Facts:
beskis (ladro c) (trikluk k)
bivil (ladro a) (trikluk l)
bostim (kliplik vorunal) (ladro f) (trikluk h)
brefle (ladro f) (trikluk h)
bregri (kliplik stegon) (ladro a) (trikluk l)
brifla (ladro e) (trikluk j)
brisepil (ladro f) (trikluk k)
britudrem (kliplik drasku) (ladro e) (trikluk h)
brogran (kliplik ruflin) (ladro c) (trikluk j)
brogrun (kliplik vesa)
brudo (ladro a) (trikluk i)
bugider (ladro f) (trikluk i)
dagrun (kliplik reskivuk) (ladro d) (trikluk k)
datrak (kliplik brogrun) (ladro a) (trikluk j)
detru (kliplik vibom) (ladro f) (trikluk j)
difus (kliplik faski) (ladro a) (trikluk h)
dofavol (kliplik kuflon)
drasku (kliplik lavi) (ladro a) (trikluk h)
drifim (ladro f) (trikluk i)
dripo (kliplik klatribal) (ladro f) (trikluk h)
drotru (ladro c) (trikluk k)
dutri (kliplik nezom)
dutron (kliplik steza) (ladro a) (trikluk h)
faski (kliplik boben)
fastis (ladro e) (trikluk i)
favan (kliplik pudrul) (ladro a) (trikluk i)
femogo (ladro d) (trikluk j)
flitrok (kliplik kenok) (ladro e) (trikluk h)
foflon (ladro a) (trikluk h)
gaflal (kliplik gostimu) (ladro e) (trikluk h)
geser (ladro a) (trikluk k)
gones (kliplik griplo) (ladro c) (trikluk h)
gostimu (kliplik zegrus) (ladro e) (trikluk k)
grikluske (ladro f) (trikluk h)
griplo (kliplik nesuk)
grito (kliplik tilor) (ladro e) (trikluk h)
grizas (kliplik kegur) (ladro f) (trikluk k)
grobros (kliplik bivil) (ladro e) (trikluk h)
guledrel (kliplik zavek) (ladro a) (trikluk h)
kaplin (kliplik dofavol) (ladro d) (trikluk i)
kegur (kliplik tuver)
keklik (ladro c) (trikluk k)
kenok (ladro c) (trikluk i)
klatribal (ladro d) (trikluk k)
klede (kliplik britudrem) (ladro d) (trikluk i)
kleduvor (ladro b) (trikluk j)
klesek (kliplik grito) (ladro c) (trikluk h)
klifi (ladro a) (trikluk j)
kliklen (kliplik megra)
klodoto (kliplik skule) (ladro f) (trikluk h)
kloflu (kliplik grikluske) (ladro c) (trikluk h)
kloras (kliplik trosto) (ladro d) (trikluk h)
kluklek (kliplik megrudri) (ladro g) (trikluk h)
kuflon (ladro a) (trikluk i)
laskin (kliplik rodri)
lavi (ladro f) (trikluk h)
lazar (kliplik stibrel) (ladro b) (trikluk k)
lonus (ladro b) (trikluk h)
lukiklil (kliplik testemo)
megra (ladro f) (trikluk h)
megroflin (kliplik zivu)
megrudri (kliplik kaplin) (ladro c) (trikluk h)
modrak (ladro d) (trikluk h)
muplek (kliplik brefle) (ladro c) (trikluk j)
nazok (kliplik favan) (ladro a) (trikluk k)
nesuk (kliplik vivus)
nezom (kliplik grizas) (ladro a) (trikluk j)
palos (kliplik drifim) (ladro a) (trikluk h)
pastun (kliplik klede) (ladro a) (trikluk l)
pedi (kliplik brisepil) (ladro g) (trikluk h)
plaflas (kliplik detru) (ladro a) (trikluk h)
plamin (kliplik nazok) (ladro a) (trikluk j)
plaplem (ladro e) (trikluk h)
plezen (ladro a) (trikluk h)
plivi (kliplik bostim)
plograklis (ladro a) (trikluk h)
plovo (kliplik plezen) (ladro c) (trikluk k)
plupom (kliplik gaflal) (ladro e) (trikluk h)
pofa (kliplik skubul)
poflutras (kliplik togris) (ladro d) (trikluk h)
pudrul (kliplik vabun) (ladro e) (trikluk i)
rekel (ladro g) (trikluk h)
reskivuk (kliplik vareston) (ladro g) (trikluk h)
revol (ladro g) (trikluk h)
rodri (kliplik modrak) (ladro b) (trikluk j)
romeklim (kliplik zetapar)
roskar (kliplik dutri) (ladro g) (trikluk h)
ruflin (kliplik tridrezi) (ladro b) (trikluk k)
sedru (kliplik gones) (ladro g) (trikluk h)
skirilos (ladro a) (trikluk i)
skubul (kliplik plograklis)
skule (ladro b) (trikluk i)
statrik (kliplik trugis) (ladro e) (trikluk h)
stegon (ladro a) (trikluk i)
steva (kliplik geser) (ladro a) (trikluk j)
steza (kliplik romeklim) (ladro g) (trikluk j)
stibrel (kliplik poflutras) (ladro a) (trikluk h)
stuzur (kliplik dutron) (ladro a) (trikluk l)
suskitra (kliplik brudo) (ladro f) (trikluk h)
testemo (ladro b) (trikluk j)
tilor (kliplik datrak) (ladro a) (trikluk l)
tratifes (kliplik plupom) (ladro b) (trikluk j)
tridrezi (kliplik laskin) (ladro a) (trikluk h)
trimar (kliplik zodetar) (ladro d) (trikluk j)
trosto (kliplik beskis) (ladro a) (trikluk h)
trugis (kliplik kloras) (ladro f) (trikluk h)
trutem (kliplik plaflas) (ladro a) (trikluk k)
tudral (kliplik flitrok) (ladro a) (trikluk i)
tuver (kliplik trutem) (ladro c) (trikluk h)
vabun (kliplik kliklen)
valaste (kliplik rekel) (ladro a) (trikluk h)
vareston (kliplik fastis)
vatam (ladro c) (trikluk h)
vibom (kliplik keklik)
vivus (kliplik roskar) (ladro a) (trikluk h)
vorunal (kliplik klodoto) (ladro e) (trikluk j)
vutak (kliplik kluklek) (ladro c) (trikluk i)
zavek (kliplik brogran) (ladro g) (trikluk h)
zegrus (kliplik difus) (ladro c) (trikluk k)
zetapar (ladro f) (trikluk k)
ziplem (kliplik lazar) (ladro b) (trikluk h)
zivu (ladro e) (trikluk h)
zodetar (ladro f) (trikluk i)
zonel (kliplik pastun)

Known rows:
pedi: [ 11  20 -32 -16 -13   6  -8  28  -9  13  14  49 -18 -20 -36 -18  17  11
 -26   5 -13 -10  45  21  29   4  44   7  -8  10  14 -16  50 -28 -21  18
 -13   5  27  19  32  -2]
vareston: [-16 -14   5  29 -45  30   6 -11  -4 -35 -17 -23  21  36  15  70 -38  26
 -11 -29   6  17 -42  -4 -35  20 -27  -1 -15 -16 -36  11 -24   8   0 -14
  15  -2  -2   8   2  30]
roskar: [ 17  13 -25 -21  -7 -12  -6  13  14  -2   3  38  -7 -30 -21 -15  -1   8
 -15  -7  -4   1  28  -4  17  -6  29  -5   7   5  28 -23  39  -5  -6  13
  -9  17  24  39  19 -21]
datrak: [-26  30  18   6  18  26  24 -30 -18  11  -9 -38  -4  49  39  -8  15  -3
  23   1  11 -19 -19 -47   2 -20 -14  22 -11  17 -14  10 -57  20 -11  11
  -7 -38 -26 -19  34  19]
lonus: [ 26 -15 -13 -20  -5 -12  -5  34  20 -11  12  26  13 -13  -7  26  18  10
  -6  28 -22  46  77 -31  17  21  10 -40  17  37  44 -15  22   0 -17 -10
  -4   4  51   4  -9 -14]
vorunal: [-18   8  -3   0   2  -3  16 -11  38 -10   2 -16 -12   7 -16  55 -16 -17
   3  -4 -20  36   8 -10 -16  12  -8  -7   6  28 -26 -24   4   5  12 -57
  20   3  26  18  19  14]
griplo: [ -5   6   6  30 -51  25  -2  -4 -13 -40  -8 -25  10  35  13  61 -38  26
 -10 -21  -3  19 -43  13 -23  13 -23  -3 -12  -5 -33  21 -25  -2  -1 -16
  10 -10   4   3   8  33]
grizas: [ -7 -13  16  44  -2 -59 -16  41  33  -7  41  10 -50 -38 -17  -3  -9 -56
 -23   9  -6   0  31  50   7  42  22   6   9 -21  30  23  18  -6  22 -19
   3  40  -4 -16 -90 -36]
zivu: [ 32 -21  -5 -46  36 -13  -2  -3  49   9 -13  21  25 -21 -22   4   7  12
  -2  11 -16  39  36 -37 -15 -18   0 -26  23  27  28 -36  29  15  20 -32
  18  24  43  15  -5  -5]
vatam: [  7  -1  -7  -8  13 -28  -2   4  34  24 -13  32 -32 -56 -32 -43   4   2
  -6   1  -4 -12   6  41   0   3  34  19  -7 -10  31 -20  40  -7  19   1
  -6  36   7   3 -17 -17]
klatribal: [  8  33 -13 -37  44  25 -24 -31 -25  11  14  16   2   9 -14 -51  -4 -37
 -15 -43  29 -45 -19 -37   4 -70   1  22  11 -18 -33  -5  12  14  19  34
  18 -16 -39  50  36  -1]
kleduvor: [-22   9   9  18 -18  -4  16  22  27 -29  24  -9  -7  14   7  74  -9 -11
  -2   9 -22  50  32 -29  15  36  -8 -26  16  41  -4  -1 -15   0 -10 -40
   0 -11  31  16   0  17]
britudrem: [ 20 -25 -29 -49   9 -19  -2  -2  29  15  -5  19  16 -33 -32  16  10   0
  11  10 -29  35  44 -13  -3   7   4 -26   8  12  30 -38  42   4  10 -25
  10  11  39  15   6 -24]
brafum: [ -9   3  14  31 -43  30  -4  -4 -12 -37 -10 -18  17  36  14  56 -31  32
 -15 -14   3  12 -46  10 -21   9 -24  -6 -11  -1 -43  18 -31  -6  -2 -22
  12  -5   6   4   5  36]
pofa: [-11   6   4  31 -53  44   3   8 -28 -21 -10 -17  -4  53   3  66 -23  29
 -33 -14  -2   7 -24  21 -22  26  -8  15 -26  -9 -51  22 -11 -21 -20 -18
   9  -5   9 -11  23  52]
detru: [-45  11  27  62 -17 -54  11  24  61 -13   4  -7 -71 -24  -6  33 -30 -34
 -14  10 -17  19  -2  52   4  57  21  26  -4   5  13  21  -3  -6  27 -38
  -8  33   7 -11 -63   1]
zetapar: [  -3  -10   30   37   18  -59  -26   36   40  -14   29   10  -53  -34
  -14   -7  -23  -62  -36    5   -1    8   28   34    2   27   17   15
   12   -8   39   38   20   13   41  -20    9   39   -4   -6 -103  -20]
rekel: [ -8 -23   1 -49  45  15 -10  29  25  35 -22  72   8 -22 -36 -28  17  20
 -61   6   0  -9  27 -21  38 -20  13   3  27  17 -17  -7  27 -29  -8  24
   4  19  33  30  -8  55]
megrudri: [ 18  17  -5   4  15 -38 -13   6  28  12   0  30 -23 -66 -29 -57   7  12
  10  13 -13 -15  -2  64  14  -7  30   8  -3   4  31 -11  30 -13  18  -8
 -15  34  11  -2 -13 -26]
keklik: [ -9   1   6   1  28 -42 -28   5  24   2  20  14 -33 -42 -25 -28 -28 -58
 -17 -13   4 -22 -11  32   4 -10   7  14  13 -23   2  15  27   6  41  -3
  16  25 -27  23 -51 -21]

Rows:
No name comes twice in this set of rows, the named rows included.
[ 12  40 -12  -1   5  24 -18 -32 -47 -11  19 -11  28   4   1 -45 -11  -3
  12 -29  21 -49 -56  19  11 -56 -10  -3  16 -18 -58 -12   3 -12   2  17
   3 -29 -36  34  59  -9] -> kaplin
[-24 -28   4  20  11 -38 -10  -4  24   2  -5   0   5 -38 -15 -15 -34 -34
  -1 -18  12 -21 -56  51  -6   2 -21  -6  24 -42 -29   1  14 -10  37  -7
  10  26 -29  19 -53 -10] -> kenok
[ 19 -27  14  14  -6   2 -14  28   7 -38  26 -10  30  26  14  55 -21 -27
 -26   6  -3  46  29 -33  -6  12 -27 -38  45  13  -4  10   8  11  13 -26
  24  -9  22  18 -42   7] -> skule
[ -14   -9   26   21   20  -49  -41   51   27   -2   31   23  -65  -33
  -22   -9  -20  -61  -48   31   -7    0   36   54   28   31   23   12
   13   -3   23   54   28  -10   38  -14    5   29    0  -10 -104   -4] -> brisepil
[-32  47 -16 -17  10  26  17 -47  -6  16  -8  -4  -5   6  -9 -14  -8 -11
   5 -37  17 -36 -54 -19   4 -37  -5  24  -6  -1 -53 -22 -12  -4  -1  11
   2 -21 -29  46  78  22] -> femogo
[-14   1   3  24  10 -33  -2  17   1  14  36  21 -27 -34 -39 -38  18 -35
 -13 -14   4 -30  -6  72   7   9  26  10   6 -32 -21 -12  21 -24  -2  -7
   1  37 -21  -6 -18 -25] -> plovo
[ 11 -30  -5 -16   4  -7 -18  -3  16 -17   6 -16  29   6 -15  45 -35 -32
  -8  -5 -12  28   1 -12 -23   2 -30 -25  27  -8 -21 -11  29  12  38 -40
  33  -2   8  23 -27   6] -> fastis
[-12   4   0  -3  23 -41 -33   7  14   9  16  16 -32 -47 -29 -27 -29 -60
 -11  -4   1 -26 -11  47  15  -7   7  12  11 -21   1  20  31  -1  39  -1
  13  21 -26  26 -47 -25] -> beskis
[ -9  15 -37 -20   6  20  16 -30 -43  19  28   7  15   3 -22 -39  20 -37
  11 -58  31 -52 -16 -20 -13 -32   7  13  -2 -46 -40 -36  17  -1 -22  40
   5  -7 -43  41  66 -29] -> dagrun
[-39  20   2   6  -6  17  41 -32 -25  12  -2 -44   5  34  36  -1  29  -5
  52  -7  10 -22 -16 -31   5  -1 -10  11 -16   3 -18 -11 -54   7 -34  17
 -19 -37 -34 -27  51  -1] -> plamin
[ 13   3  23  -1  33  33 -10 -22 -40  -4   0 -38  31  53  48 -32   5 -11
   5   8  23 -18 -26 -44 -10 -45 -31   5  19  -4 -20  23 -35  22  11  26
   9 -42 -37 -21  -2  11] -> stegon
[ 25  29 -18  -5   0 -14 -16  12  12  -8  16  40   2 -44 -19 -35  12  20
  -3   5 -11   2  22  16  36 -15  27 -20  13  23  25 -23  25 -14 -10   7
 -13  13  28  30  22 -21] -> kluklek
[-27  46  -4  25 -16   2   8   1  27 -21  11   6 -34   7  -9  32 -24 -21
 -24 -27   0   6  -3  -4   4   4  10  20   3  15 -21  -7   4  -2   8 -21
   3   3  11  43  29  13] -> steza
[ 12  -1  10  37 -12 -55   2  43  34   4  17  25 -46 -60 -23 -24  21  11
  -2  34 -21  12  38  74  14  44  45  -1  -4   9  52   1  19 -27  -5 -16
 -26  49  29 -38 -57 -31] -> suskitra
[-53  13   1  26  -4 -28  21 -13  48  14 -17   3 -52 -23 -25  11 -25 -32
 -12 -27  -3 -10 -36  37 -10  24  14  38 -15 -19 -24  -8   4  -6  23 -20
  -1  26 -10  12 -10  17] -> brogran

The same nodes again, as new rows of numbers:
Known rows:
zonel: [  9   4  -1   5   1   8  -5  20 -36   1  -1   0  21 -16]
trosto: [  2 -16 -28 -11 -13   9   2 -24  34  -6  20 -14   8 -19]
grikluske: [-15 -32 -31 -13   3   3 -44   6  30 -20  13  -9 -11  45]
kloflu: [-49 -20 -49  -1  30  -3  10  30 -19  33 -19 -25 -34  -4]
trutem: [ 14 -21  22  10   2   0  12 -27  30 -23 -20   1   3 -11]
kegur: [ -2  -5 -10  -2  10  -6  -8  10 -15   3   4  15   8  11]
poflutras: [ -1 -10 -34   0 -29  37   1   6  24  11  11  20   1  24]
pofa: [  4  -8  -8   7   0   4  -1  19 -27   6  -4   6  17 -18]
boben: [  2  10  -7   8  11 -20   0  -4  -7   0  20  12   4  31]
vivus: [  4 -20 -25 -23   4  14   7 -21  21 -24  16 -12  11  -9]
lukiklil: [  9   4  -8   9 -10   2  -1  22 -26   2  -3  -2  21 -25]
reskivuk: [-29  35 -19  -7  22 -14  51  13 -21  60 -10 -56 -27   5]
klede: [-17  11  58  14 -33  27   0  26 -16 -28   8  34  30  21]
vutak: [-50  38  36   7  11 -12   0  30 -57  -3 -22  40 -40 -28]
klodoto: [  2 -18 -34 -12 -14  26 -43  14  16 -18   6 -16 -11  20]
pudrul: [-40  17  58 -19  10 -22   3   1 -13 -28  -6  17   4 -14]
drifim: [-24  12  51  25 -43 -23 -60  15  20 -34  27  26   1  13]
plovo: [-25  -3   5  33  -2 -23   2  23  -7  38 -38  -7 -46 -30]
tilor: [ -2 -17  52  -1 -12  -9 -18 -30  -3 -11   8  44  16 -28]
klesek: [ -8  18 -33   6   4   8   2  20 -27  35  -6 -18 -46 -23]

Rows:
No name comes twice in this set of rows, the named rows included.
[ 33   0 -13  12 -40  21  -2  -7  12   4  31 -42  35 -60] -> valaste
[  9 -16 -19   2 -16   9 -43   1  12 -20  27 -48   6  38] -> brefle
[ 38   5  25  17  -8  -5   4 -45  35 -16  -3  16 -11  -2] -> geser
[  7 -18 -34 -14 -21  16   7 -13  23  -3  19 -13  18 -50] -> palos
[  9  21 -16 -20   5 -16   5 -22  21  13  20 -37 -13   6] -> zivu
[  7  13 -18  -2  17   2   1   1 -22  -4   3  38 -11   3] -> dofavol
[-27 -15 -14 -27   7 -15   9   1  23   9  12 -43   2  -8] -> flitrok
[  4  65  -1  26 -15 -33  40  -3 -16  78  24 -72 -19  -5] -> rekel
[  5  -4 -29  -2 -13  -8   8 -31  47  -4  38 -10  12  -2] -> plezen
[-18   3  46   5 -28   4 -55  20  -3 -51   3  26   7   4] -> bugider
[-16 -14 -13  -3   9  -4   1  28 -18   8 -10  12  11 -12] -> plivi
[  9  -1  24  -1   6 -15  10 -16  16   2 -30 -11 -22 -12] -> gostimu

